Each row was made from one path, in order. Every step used is in the known rows, and no mark comes twice. Write each row's path.
Each row is shifted at random along 7 fixed directions that mean nothing.
Known rows
bugu -> sakulu -> veguged -> felir -> mosu -> mota: [0.09,2.59,-0.83,2.81,0.38,-1.29,-1.35,0.15,2.99,-0.92,-1.03,-0.65,-1.54,-3.55,-0.85,-0.02,-1.59,-1.62,-0.61,-4.02,-2.30,1.94,0.58,1.32,3.08,-0.72,1.44,1.17,0.02,-3.01,-3.62,0.87,0.23,-2.06,5.43,0.26,2.22,-0.43,-3.10,-1.62,-3.22]
mota -> mosu -> veguged -> felir: [0.84,0.69,-1.09,0.13,0.68,-1.62,-0.36,1.06,5.42,0.91,0.89,2.10,3.42,0.61,-0.47,-0.40,-0.99,-3.40,-3.80,-3.49,-0.46,2.74,1.62,1.96,-1.70,-2.48,3.29,1.42,0.53,-0.09,-0.91,-0.90,-0.60,0.72,0.57,1.10,-1.84,-0.73,-3.86,-2.34,-2.21]
bugu -> felir -> feze -> mota -> sakulu -> mosu: [-3.97,-0.24,0.72,1.84,1.76,0.27,-1.13,0.37,5.32,1.14,-2.85,-2.42,1.96,-0.03,-2.36,-0.87,4.36,-2.16,-3.45,-2.86,-1.91,2.44,1.53,0.11,0.27,-0.86,1.89,2.06,-0.83,-0.75,-0.52,2.38,1.52,-1.23,5.14,0.14,-1.47,-1.54,-1.61,0.73,2.02]
veguged -> bugu -> sakulu -> mota: [-4.15,-0.98,-2.03,0.09,3.50,0.68,-0.67,-0.30,3.49,2.58,-0.29,-1.40,1.87,-2.34,-0.89,0.43,2.19,-1.56,-2.89,-4.27,-0.72,3.94,1.69,-1.65,-0.22,-4.30,4.65,2.24,-0.31,0.28,-0.51,-2.57,-1.34,-2.32,3.62,-2.38,-0.29,-0.64,-2.72,-0.87,0.15]
felir -> feze -> mota -> sakulu: [-3.36,0.05,-3.18,1.76,1.24,-3.52,-0.76,0.37,1.97,-0.44,-0.62,-0.17,-1.17,2.58,0.95,-3.61,-0.68,-0.06,1.69,-6.07,2.53,2.99,-4.19,-4.75,-0.06,-5.50,2.97,0.15,-3.32,-0.96,-4.34,2.29,-0.28,0.56,2.13,5.23,4.26,-1.31,-1.54,-1.80,-1.64]
veguged -> bugu -> mosu -> mota: [2.16,5.04,-1.19,2.87,-0.71,-0.82,-0.26,1.43,1.03,0.70,-0.90,-3.32,0.46,-0.67,-2.29,1.53,-0.91,-0.94,0.95,-2.26,-1.33,0.57,-0.04,-0.27,1.55,0.62,1.67,1.36,-0.24,-0.52,-0.94,1.03,1.17,-2.89,1.61,1.46,0.33,-1.30,-3.92,-1.01,-0.81]
felir -> mosu -> veguged -> bugu -> sakulu -> mota -> feze: [0.32,-1.11,-4.42,2.09,4.57,-1.57,1.33,1.69,-1.36,0.83,-0.73,-2.41,0.17,-1.32,2.57,1.05,1.92,0.61,1.03,-4.53,-0.37,0.36,-2.78,0.00,2.82,1.89,3.97,2.34,-1.10,-1.66,-0.50,0.43,-0.58,-4.86,3.89,4.06,-1.60,-1.68,-4.50,-0.08,-0.78]
mota -> feze -> bugu -> felir: [0.98,2.71,0.02,3.65,-0.33,-1.62,-0.80,1.40,3.79,1.13,-2.65,-1.14,1.16,1.21,-0.47,-2.40,2.04,0.27,0.45,-1.69,-2.85,2.49,-0.94,-2.17,0.97,-0.65,0.75,2.17,0.74,0.66,-0.44,2.53,0.67,0.10,2.46,-0.04,0.68,-3.81,-2.55,0.00,0.87]
mosu -> veguged -> felir -> feze -> bugu -> sakulu -> mota: [-2.86,2.17,0.37,4.24,1.25,-0.60,-0.72,2.82,3.68,0.53,-1.62,-1.90,-2.49,-2.89,-0.76,-0.35,-0.10,0.09,1.48,-4.16,-3.82,3.13,0.51,-0.48,2.65,0.67,2.90,3.60,-0.84,-2.70,-0.35,0.89,0.16,-3.27,5.77,-2.54,1.81,-2.21,-2.62,0.18,-1.43]
felir -> veguged -> bugu -> sakulu: [-2.02,1.46,-2.00,2.78,2.35,-0.45,2.99,-0.35,3.07,2.66,-0.67,-3.46,0.74,-1.06,-0.36,-0.37,-1.34,0.73,2.68,-4.11,-2.49,3.69,2.54,-1.13,1.08,-1.94,1.70,2.75,0.24,1.22,-1.13,-0.26,-1.45,-2.23,2.55,-0.05,-1.49,-2.95,-3.66,1.31,-1.68]
mosu -> veguged -> felir -> sakulu -> bugu -> mota -> feze: [-0.88,-3.54,-4.98,1.47,2.46,-2.65,0.14,0.13,3.88,1.60,-0.03,0.55,4.03,-2.41,1.68,-1.08,2.49,-3.69,-3.40,-3.87,-1.23,3.90,-2.21,-1.20,0.41,-5.02,4.08,2.05,-0.41,-0.82,-0.99,-4.79,-4.27,-0.46,1.71,0.34,-1.67,-3.67,-4.35,-3.74,-2.35]
veguged -> bugu -> mosu -> mota -> sakulu: [-0.07,1.28,-0.37,2.31,2.24,1.26,0.21,-0.35,-0.21,2.60,2.14,-3.15,-0.95,0.43,-1.75,2.02,1.42,0.48,-1.26,-3.32,1.39,-1.24,1.22,1.24,-0.39,0.96,2.18,2.05,-1.54,-1.69,1.65,2.21,0.36,-2.61,1.47,3.67,-1.56,1.02,-6.22,0.12,0.03]
mosu -> mota -> sakulu -> veguged -> felir: [1.59,1.49,-0.44,3.92,1.76,-2.04,-1.11,1.87,5.62,-1.04,-2.94,-1.51,3.89,-1.05,-1.95,0.28,0.70,-3.91,-4.01,-2.85,-2.08,2.69,2.16,-0.21,0.92,-2.32,1.83,3.19,-0.76,0.22,-1.03,-3.72,-0.21,-1.14,1.67,-2.03,0.23,-0.67,-3.78,-3.64,-3.40]
mosu -> bugu -> mota -> sakulu -> veguged: [-0.01,0.96,-0.64,4.21,1.67,-2.46,-0.18,1.98,3.91,0.61,-0.93,-2.80,0.42,-0.07,-0.82,0.96,2.40,-3.07,-1.22,-5.22,-0.82,0.60,0.68,-0.07,0.40,-1.42,2.65,1.36,-2.69,-2.08,-0.43,-1.77,-0.53,-0.89,4.07,0.21,2.19,-0.33,-2.32,-2.37,-0.93]
sakulu -> bugu -> felir -> mosu: [-0.39,1.40,-0.23,4.43,-0.47,-0.90,0.89,-0.81,2.20,1.75,-1.54,-3.63,-0.26,-0.82,-0.95,-1.41,1.22,0.46,2.15,-0.87,-2.55,2.63,1.22,0.90,2.21,1.57,0.94,0.70,1.95,-1.04,0.40,4.54,1.42,-0.68,5.75,1.69,-1.55,-2.48,-3.33,1.55,-0.02]
sakulu -> mosu -> veguged -> bugu -> mota -> feze -> felir: [0.31,0.08,-4.82,2.06,-0.78,-1.41,-0.91,1.80,3.40,-0.24,-2.17,-0.34,1.57,-0.86,2.67,-2.28,1.03,-2.77,0.54,-6.18,-0.13,3.91,-2.44,-3.88,0.88,-5.87,4.40,0.12,-1.09,-0.70,-4.12,-0.16,-1.50,0.08,-0.76,1.12,0.73,-3.62,-2.41,-3.51,-0.41]
sakulu -> veguged -> bugu -> felir -> mosu -> mota -> feze: [0.71,2.11,2.48,2.73,0.25,-1.19,-0.51,-0.05,4.37,2.47,0.55,-0.92,0.13,-1.22,-1.08,-1.04,-1.09,-2.78,-1.07,-5.38,-3.06,0.60,0.70,-0.12,1.15,-1.37,0.10,2.97,-0.14,-0.67,-1.20,1.76,0.89,-1.47,2.67,1.56,1.32,0.58,-5.63,-1.81,-2.75]
feze -> mota -> sakulu -> veguged -> felir -> bugu: [-1.97,-1.88,-0.41,2.74,2.65,-2.70,-1.25,-0.05,2.35,-0.17,-1.10,-1.17,2.57,-4.18,-1.39,1.75,2.21,-0.84,-3.48,-1.32,-2.26,3.70,-1.02,1.48,2.12,-0.44,2.23,2.43,0.68,-2.29,-0.42,-0.02,0.70,-1.39,4.94,-2.28,-1.49,0.07,-3.40,-0.99,-1.85]
felir -> feze -> bugu -> sakulu: [-3.34,0.96,-1.75,2.72,2.88,-1.12,1.89,1.40,1.34,1.45,0.05,-1.26,-2.62,1.99,-0.89,-0.62,1.93,1.74,3.02,-3.29,-1.16,2.20,-1.12,-1.71,0.67,1.83,3.11,0.75,-0.20,-2.84,-0.30,2.76,0.08,-1.96,5.14,3.77,1.07,-3.60,-1.51,1.70,2.95]
sakulu -> bugu -> mosu -> veguged -> felir -> feze: [0.26,-0.38,-4.01,4.06,2.86,-1.25,3.29,2.47,1.34,1.34,0.53,-1.94,0.58,2.49,-0.19,0.40,1.50,-2.02,2.03,-2.15,-0.70,2.71,-0.70,-0.26,0.84,2.68,4.58,-0.08,1.04,-1.37,0.24,-0.61,0.66,-1.20,1.67,4.83,-2.78,-4.57,-4.37,-0.76,0.52]
bugu -> mota -> feze -> felir -> mosu: [1.50,1.92,1.53,2.29,-0.55,-1.02,-1.58,1.51,0.31,0.39,-0.80,-0.86,-3.20,1.25,-0.04,-0.41,2.43,-0.05,0.60,-2.18,-0.99,-1.68,-2.15,1.90,0.83,4.29,2.58,-0.11,-0.52,-4.22,-0.58,6.87,3.50,-2.10,2.52,5.17,0.52,-1.21,-2.59,1.05,1.00]
sakulu -> mosu -> bugu -> felir: [2.71,3.42,-2.51,3.95,-0.73,-1.86,3.21,-0.11,5.78,2.34,-2.66,-2.79,3.26,-1.11,-1.81,-2.64,0.96,-2.66,0.51,-2.35,-3.04,4.01,2.06,-0.39,1.75,-1.80,-0.18,3.29,1.14,0.86,-0.80,1.10,-2.24,0.35,3.36,-3.35,-1.83,-3.13,-4.46,-1.40,-2.05]
feze -> bugu -> sakulu -> veguged -> felir -> mosu -> mota: [1.64,1.12,-4.58,2.36,1.37,-2.26,0.48,1.26,1.30,-0.40,0.55,1.86,-1.26,-1.35,-2.42,0.40,-0.91,-3.33,0.93,-6.30,-1.40,2.83,-2.81,-1.34,2.69,-1.72,2.03,0.04,0.57,-4.81,-4.68,0.88,-1.55,-0.80,4.35,2.23,2.42,-2.61,-2.51,-3.66,-1.40]
mota -> sakulu -> veguged -> bugu -> felir: [0.40,-1.89,-4.03,2.97,4.37,0.44,1.64,-0.55,1.70,2.04,-0.66,-2.69,3.23,-0.52,-0.39,-0.11,3.15,-0.96,-1.92,-2.80,0.22,3.23,0.86,-0.98,0.37,-2.89,2.40,1.26,1.57,0.99,-0.05,-1.65,-0.26,0.76,1.68,0.46,-2.45,-2.81,-4.13,-0.99,0.36]
mota -> felir -> sakulu -> mosu: [-3.80,-4.55,-2.72,0.86,1.39,-2.25,-0.05,-0.05,4.26,1.15,1.18,0.68,0.80,0.69,0.50,-1.10,1.93,-1.70,-1.22,-5.50,1.14,3.61,-1.06,-1.16,1.86,-3.56,5.25,-0.58,0.25,-3.53,-1.16,2.59,-1.25,0.83,3.02,5.06,0.29,-0.47,-2.28,-1.40,-0.07]
feze -> mota -> sakulu -> mosu -> bugu: [-1.20,-0.13,-1.95,1.31,0.98,-1.80,2.85,0.13,6.48,3.94,0.48,-1.13,3.32,0.80,-2.80,-0.89,1.85,-4.62,-2.16,-6.14,-0.99,4.07,2.28,-1.06,-1.29,-4.45,1.74,4.02,-2.18,-0.66,0.06,0.73,-3.74,-0.79,2.66,-1.91,-3.02,0.29,-5.20,-2.40,-1.12]
bugu -> mosu -> veguged -> felir -> sakulu -> mota -> feze: [-3.18,-2.43,-2.00,1.90,1.60,-1.17,-1.94,-0.12,3.08,0.61,0.43,-0.16,-0.82,-3.38,3.39,-1.77,-0.38,-0.18,-1.50,-5.22,0.13,2.83,-1.92,-0.44,2.39,-4.25,3.33,1.95,-1.83,-0.74,-1.82,-0.37,-1.51,-1.01,3.14,0.71,1.02,-0.31,-4.43,-1.35,-3.31]
mosu -> veguged -> bugu -> felir: [0.54,1.30,-2.04,1.98,1.01,0.29,-0.06,0.10,1.68,2.15,-0.06,-1.15,0.64,-2.36,0.55,-0.05,-0.55,0.27,-0.41,-2.25,-1.63,2.23,0.86,0.98,1.48,-1.39,2.35,1.39,2.16,-0.63,-1.46,1.18,0.69,0.46,3.05,-0.64,0.08,-2.90,-3.77,-0.39,-0.50]
felir -> veguged -> bugu -> sakulu -> mota -> mosu: [-4.75,1.04,-0.47,0.64,0.41,-1.42,-1.79,0.79,6.74,0.32,-0.72,-1.15,2.27,-0.01,-0.52,-1.57,-1.46,-3.01,0.58,-8.45,-0.88,4.21,1.64,-3.20,-0.69,-6.03,3.60,0.51,-1.78,1.45,-3.48,-0.83,-0.98,-1.33,2.35,1.96,2.26,-0.24,-1.06,-1.13,-1.09]
sakulu -> veguged -> bugu -> mota: [0.31,0.32,-1.13,1.85,1.15,-1.04,1.16,-0.94,2.14,3.70,1.83,-0.93,0.64,-3.05,-1.80,0.84,0.23,-3.02,-2.21,-4.81,-0.84,2.47,-0.76,-0.74,-0.46,-5.19,2.24,1.82,0.03,-1.43,0.20,-2.14,-1.01,0.54,2.11,-2.37,0.30,-0.45,-2.88,-2.63,-3.06]
mota -> mosu -> bugu -> sakulu -> veguged: [0.13,2.13,-3.25,3.55,1.47,-3.66,1.74,0.82,5.06,-0.17,-1.10,-2.60,2.74,-1.34,0.52,-1.25,0.08,-1.62,0.95,-5.29,-1.02,3.78,1.04,-0.66,1.17,-3.24,1.29,2.08,-0.88,0.44,-1.50,-2.05,-2.83,-0.41,4.60,-0.54,0.21,-1.31,-2.44,-1.74,-2.22]
mosu -> mota -> felir -> bugu -> sakulu: [-3.56,-2.59,-2.83,-0.14,4.14,-1.61,-0.91,0.49,0.47,3.17,4.25,2.70,-2.52,1.46,-0.52,0.76,2.16,-0.57,-1.00,-5.09,1.78,0.87,-1.69,0.14,-0.09,-1.01,6.68,-1.27,0.06,-4.84,-2.07,0.41,-1.57,-0.19,1.20,7.20,1.60,-0.24,-3.60,-2.16,0.53]
feze -> felir -> sakulu -> mosu -> veguged: [-1.64,0.53,-0.28,3.60,-1.54,-2.91,0.42,0.81,5.01,0.67,-0.41,-0.15,-0.96,-4.51,-0.42,-1.83,-3.66,-1.20,1.39,-6.07,-2.66,3.13,0.42,0.76,3.91,-3.44,0.36,3.21,-0.34,-4.18,-2.49,3.35,-1.78,1.36,5.88,-2.01,2.92,-1.12,-1.80,-2.25,-3.33]
mosu -> mota -> feze -> bugu -> felir -> sakulu: [-1.19,1.37,-3.16,4.18,0.62,-2.11,-0.11,2.45,3.77,0.14,-4.77,-2.81,0.28,-0.46,0.15,-3.12,0.77,1.03,2.66,-1.87,-3.30,3.90,-0.84,-2.14,2.47,-1.28,1.19,1.91,-0.62,0.11,-1.61,0.61,-1.45,-2.38,2.20,2.64,-0.40,-4.78,-2.92,0.03,0.64]
mosu -> mota -> sakulu -> veguged -> felir -> bugu: [-0.76,-1.04,-1.65,3.36,2.69,-3.46,-1.06,1.66,2.36,-1.34,-0.64,-0.25,1.18,-0.81,-1.13,1.41,0.92,-2.32,-1.28,-3.77,-0.80,1.93,-1.36,-0.53,2.24,0.36,3.88,0.01,-0.32,-3.50,-2.69,-1.20,0.47,-1.22,3.24,3.17,2.63,0.03,-3.33,-3.36,-1.11]
mosu -> veguged -> bugu -> felir -> feze -> mota: [-2.28,1.95,0.25,1.20,1.01,0.08,0.61,1.90,4.31,4.43,0.52,-0.58,-0.88,0.32,-2.44,-1.39,-1.14,-2.28,0.14,-4.15,-3.08,3.26,0.98,-0.28,-1.00,-2.21,2.30,2.42,0.17,-0.37,-1.48,1.45,1.49,-0.35,1.36,0.09,-0.63,-2.79,-3.42,-0.24,-0.52]
mota -> bugu -> sakulu -> veguged -> felir -> mosu: [0.93,-0.53,-3.28,2.64,2.21,-2.18,2.15,-0.32,1.79,0.03,0.11,-1.28,1.70,-1.35,0.13,0.24,1.50,-1.83,-0.12,-4.46,-0.83,3.68,-0.83,0.13,1.73,-0.12,1.89,0.69,1.04,-1.23,-1.90,0.95,-0.73,-1.94,4.04,1.58,-1.51,-1.70,-5.09,-0.60,-2.36]

Which path is each row?
[-1.76,-1.12,-2.62,1.70,2.03,-2.15,-0.27,1.32,2.59,1.88,-0.72,0.85,1.92,-5.04,-1.41,-0.12,-0.16,-1.65,-1.68,-4.00,-2.44,3.53,-1.19,2.66,1.10,-3.56,0.94,3.02,0.60,-2.31,0.27,-0.47,-3.01,-0.18,5.26,-1.12,-2.52,-2.57,-1.86,-1.81,-1.22] | feze -> bugu -> felir -> sakulu -> mota -> mosu -> veguged
[-2.46,-2.56,-2.15,0.67,1.92,-0.32,0.07,0.07,1.21,2.46,1.05,0.73,0.02,-3.04,2.13,-0.26,-0.73,-1.37,-0.32,-5.62,-0.74,3.60,-0.94,0.06,0.52,-3.78,3.81,1.81,0.15,-1.77,-1.29,1.93,-0.86,-1.93,2.09,1.28,-2.26,-0.70,-5.37,-1.61,-1.05] | sakulu -> mota -> feze -> felir -> mosu -> veguged -> bugu
[-4.60,-0.68,0.12,2.71,3.88,-0.25,0.21,2.13,4.45,2.49,-1.67,-1.41,-0.05,-1.05,-1.28,1.56,3.00,-1.94,-1.54,-4.18,-4.14,3.17,2.78,0.94,-0.08,-0.85,2.39,2.03,-1.07,-0.91,0.62,-2.30,-1.02,-3.97,5.23,0.72,-3.42,-1.67,-2.23,0.08,2.74] | felir -> mosu -> mota -> feze -> bugu -> sakulu -> veguged
[-4.03,-1.51,-2.11,0.87,1.44,-1.36,0.07,-0.21,3.07,0.73,0.51,-0.82,1.90,-2.96,0.33,0.49,-0.55,-1.87,-1.06,-6.57,-0.86,3.56,-1.20,-1.34,1.51,-4.10,2.77,2.41,-0.86,-2.36,-2.39,1.90,-0.69,-1.53,5.41,0.37,0.52,-0.73,-3.50,-1.48,-0.69] | felir -> feze -> mota -> sakulu -> mosu -> veguged -> bugu
[-2.54,-0.47,-0.95,4.65,2.01,-1.84,-1.12,3.39,4.34,0.45,-3.57,-2.38,-0.21,-1.74,-0.07,-0.65,1.61,-0.78,0.61,-3.44,-4.03,3.34,0.28,-0.82,2.78,-1.20,1.98,1.39,-0.46,-1.63,-0.98,-1.38,-0.04,-1.75,4.24,1.42,0.52,-3.11,-1.37,-0.96,1.40] | mosu -> mota -> feze -> bugu -> felir -> sakulu -> veguged
[1.35,2.92,0.51,2.93,-0.09,-1.64,-1.03,0.99,1.10,-0.28,-0.10,-2.30,0.27,-3.56,-1.10,-0.08,-1.14,0.04,1.96,-5.48,-1.41,0.86,-1.13,0.38,2.64,0.39,1.12,3.16,0.44,-3.08,-0.77,4.46,0.58,-1.74,3.38,0.06,1.24,-0.34,-2.41,-0.29,-3.27] | feze -> felir -> veguged -> bugu -> sakulu -> mota -> mosu
[-1.02,3.35,0.90,1.70,0.70,-1.69,-1.60,2.49,5.77,-0.04,-1.61,-2.14,2.41,-1.80,-2.98,1.15,0.89,-0.94,-1.79,-1.79,-4.42,2.03,2.55,3.30,0.88,3.29,2.02,3.28,0.01,-0.76,-0.71,0.86,0.99,-3.30,4.07,-1.21,-1.82,-1.21,-3.07,1.27,-0.58] | feze -> mota -> mosu -> veguged -> felir -> bugu -> sakulu
[2.96,4.12,-1.66,5.72,-0.25,-4.52,-0.46,5.54,2.96,-1.50,-3.46,-2.06,0.41,-0.35,-2.68,0.87,-0.70,-2.12,3.62,-4.83,-4.56,1.28,-1.81,0.21,4.61,2.72,1.51,3.16,-0.55,-2.50,-1.60,2.43,0.21,-3.38,4.61,1.18,1.48,-4.06,-1.98,-1.42,-2.61] | feze -> bugu -> sakulu -> mota -> felir -> mosu -> veguged
[-0.40,0.09,-2.30,2.59,-0.62,-0.22,-1.34,2.76,5.49,-0.24,-0.22,0.29,-0.09,1.43,-1.27,0.38,1.63,-4.07,-1.20,-7.17,-0.85,2.33,0.29,-1.94,0.59,-2.11,4.62,-0.09,-1.70,-3.50,-2.86,1.03,-0.37,0.06,2.45,1.12,2.35,-2.04,-2.20,-2.57,0.82] | feze -> bugu -> mota -> sakulu -> mosu -> veguged -> felir
[-2.11,2.06,-1.92,3.06,1.36,-3.53,0.08,3.03,2.49,-0.22,-0.83,-0.40,-0.50,-1.46,-0.25,-0.79,-1.38,-0.83,2.47,-6.31,-1.53,2.26,-2.37,-0.57,1.32,-1.41,2.13,2.21,-1.71,-2.38,-1.28,0.50,-1.52,-1.84,5.34,2.32,1.72,-2.18,-0.88,-1.47,-1.29] | felir -> feze -> bugu -> sakulu -> mota -> mosu -> veguged
[-1.85,-0.02,-0.06,0.72,1.57,-0.73,-1.09,1.47,5.40,0.61,-1.13,-0.96,3.04,-1.27,-2.43,1.77,3.14,-4.43,-3.63,-4.20,-3.57,4.35,1.95,1.22,0.01,-0.21,2.66,1.16,0.56,-0.65,-1.99,0.20,1.11,-3.27,4.45,-1.33,-2.45,-1.35,-3.61,0.01,0.32] | feze -> mota -> bugu -> sakulu -> veguged -> felir -> mosu
[-2.73,-0.46,1.20,0.74,1.57,0.10,-1.08,2.16,6.35,3.15,0.04,0.59,1.36,0.92,-3.69,1.65,2.76,-5.97,-2.61,-6.60,-3.81,1.43,2.96,1.44,0.11,-0.38,2.67,0.86,-0.09,-3.39,-3.22,2.35,0.53,-0.14,4.94,0.19,0.45,-2.14,-1.55,-1.23,2.86] | feze -> mota -> sakulu -> mosu -> bugu -> felir -> veguged
[-2.31,0.23,-2.89,-0.23,2.46,-1.95,-0.12,0.92,3.08,1.66,0.94,1.24,2.17,-2.44,0.09,-0.15,1.06,-2.62,-2.53,-5.23,-1.57,4.33,-1.36,-0.41,-0.41,-3.38,2.98,2.65,-0.23,-1.05,-3.21,-1.50,-2.38,-1.94,3.06,-1.36,-0.21,-2.95,-4.61,-1.86,-2.17] | mosu -> veguged -> felir -> feze -> mota -> bugu -> sakulu
[0.29,-1.20,-2.32,1.52,2.79,-0.54,-1.98,-0.22,-1.73,0.80,0.73,0.34,-0.09,-6.87,3.28,0.34,1.30,1.56,-2.01,-3.54,-0.37,1.29,-3.22,0.98,3.23,-1.85,2.95,4.19,0.96,-3.90,-0.69,1.73,-1.31,-1.44,4.02,-2.94,0.24,-1.25,-4.38,-1.92,-2.51] | mosu -> veguged -> bugu -> sakulu -> mota -> feze -> felir
[-3.71,-1.08,-1.39,2.18,1.91,-1.16,-0.88,0.85,5.44,0.14,-0.07,-0.22,-0.71,-0.43,2.21,-1.33,1.97,-2.03,0.28,-6.64,-1.43,3.52,1.40,-0.73,1.08,-2.36,3.54,-0.13,-0.72,-1.92,-3.72,1.17,-0.77,-0.72,5.21,1.45,1.75,-1.46,-2.78,-0.96,1.83] | mota -> feze -> felir -> mosu -> bugu -> sakulu -> veguged
[-2.77,-1.12,-1.62,1.67,0.28,-1.62,-1.42,1.53,4.39,1.48,-0.37,-0.41,2.28,-3.87,-0.72,0.09,1.08,-2.89,-2.13,-3.55,-2.16,3.27,1.13,2.96,-0.71,-3.37,3.05,1.42,-0.04,-2.70,0.46,-1.26,-2.46,-0.15,3.37,0.13,-2.90,-2.56,-1.68,-1.91,0.02] | feze -> felir -> sakulu -> bugu -> mota -> mosu -> veguged
[-1.75,0.05,-0.46,0.81,1.10,-0.02,-2.46,1.36,4.09,0.82,1.12,0.67,1.58,-3.26,-4.19,2.42,0.27,-5.18,-3.18,-5.28,-2.42,2.18,0.70,0.63,1.20,-2.73,2.30,0.56,1.17,-3.45,-2.98,-0.61,0.26,-0.29,3.48,-0.66,1.93,-1.67,-2.26,-3.43,1.70] | feze -> felir -> sakulu -> veguged -> bugu -> mosu -> mota
[-1.47,-3.53,-0.45,0.99,2.81,-0.72,-0.80,-1.25,-0.59,3.71,4.69,1.04,-3.11,-4.45,2.68,-0.79,-0.73,1.16,-1.08,-6.65,0.60,-0.36,-3.56,0.56,3.08,-1.96,2.86,3.16,-0.01,-5.21,-0.32,3.51,-0.87,0.21,4.59,1.83,3.35,1.32,-5.62,-1.52,-3.43] | mosu -> veguged -> bugu -> felir -> sakulu -> mota -> feze
[-1.34,0.01,-4.15,1.73,1.57,-2.03,-2.19,0.42,3.33,-3.00,-3.81,-1.97,1.94,-2.03,4.36,-1.76,3.02,-0.26,-0.40,-3.28,-0.97,3.53,-1.89,-1.72,3.26,-0.49,4.35,0.98,-1.12,0.01,-3.76,0.71,-0.90,-4.75,5.11,1.17,0.73,-1.90,-4.42,-0.23,-0.78] | veguged -> felir -> mosu -> bugu -> sakulu -> mota -> feze
[-4.02,-4.19,-3.25,1.96,2.17,-0.67,-1.66,1.02,0.90,1.28,2.22,0.42,-0.55,-2.12,2.67,0.91,2.07,-0.49,-0.33,-4.53,0.12,2.28,-1.48,0.94,1.88,-1.73,4.70,-0.65,0.52,-3.99,-1.36,1.02,-1.12,0.68,4.65,3.28,-0.25,-3.04,-2.54,-1.43,2.82] | mota -> feze -> felir -> sakulu -> bugu -> mosu -> veguged
[-0.17,1.57,-0.47,3.11,-1.36,-1.31,-1.66,1.51,3.63,-1.33,-1.73,-4.14,0.84,-2.53,-0.41,-0.60,0.79,-0.47,0.92,-3.84,-1.20,2.32,-0.20,0.32,1.08,-0.84,2.35,0.47,-0.28,-2.03,-0.11,2.62,1.46,-1.48,2.05,1.97,-0.15,-0.91,-1.83,0.44,-0.48] | feze -> felir -> sakulu -> veguged -> bugu -> mota -> mosu
[0.22,0.50,-4.67,2.81,0.45,-1.97,-0.91,2.09,5.12,-2.70,-3.41,-0.38,3.58,-1.71,2.01,-0.58,1.68,-1.61,-0.75,-4.40,-2.66,4.57,-1.03,-2.37,3.59,-1.81,3.25,1.84,0.23,-0.73,-3.76,-0.54,-1.72,-1.65,4.54,-1.46,0.55,-4.36,-2.38,-1.78,0.05] | mota -> feze -> bugu -> sakulu -> mosu -> veguged -> felir
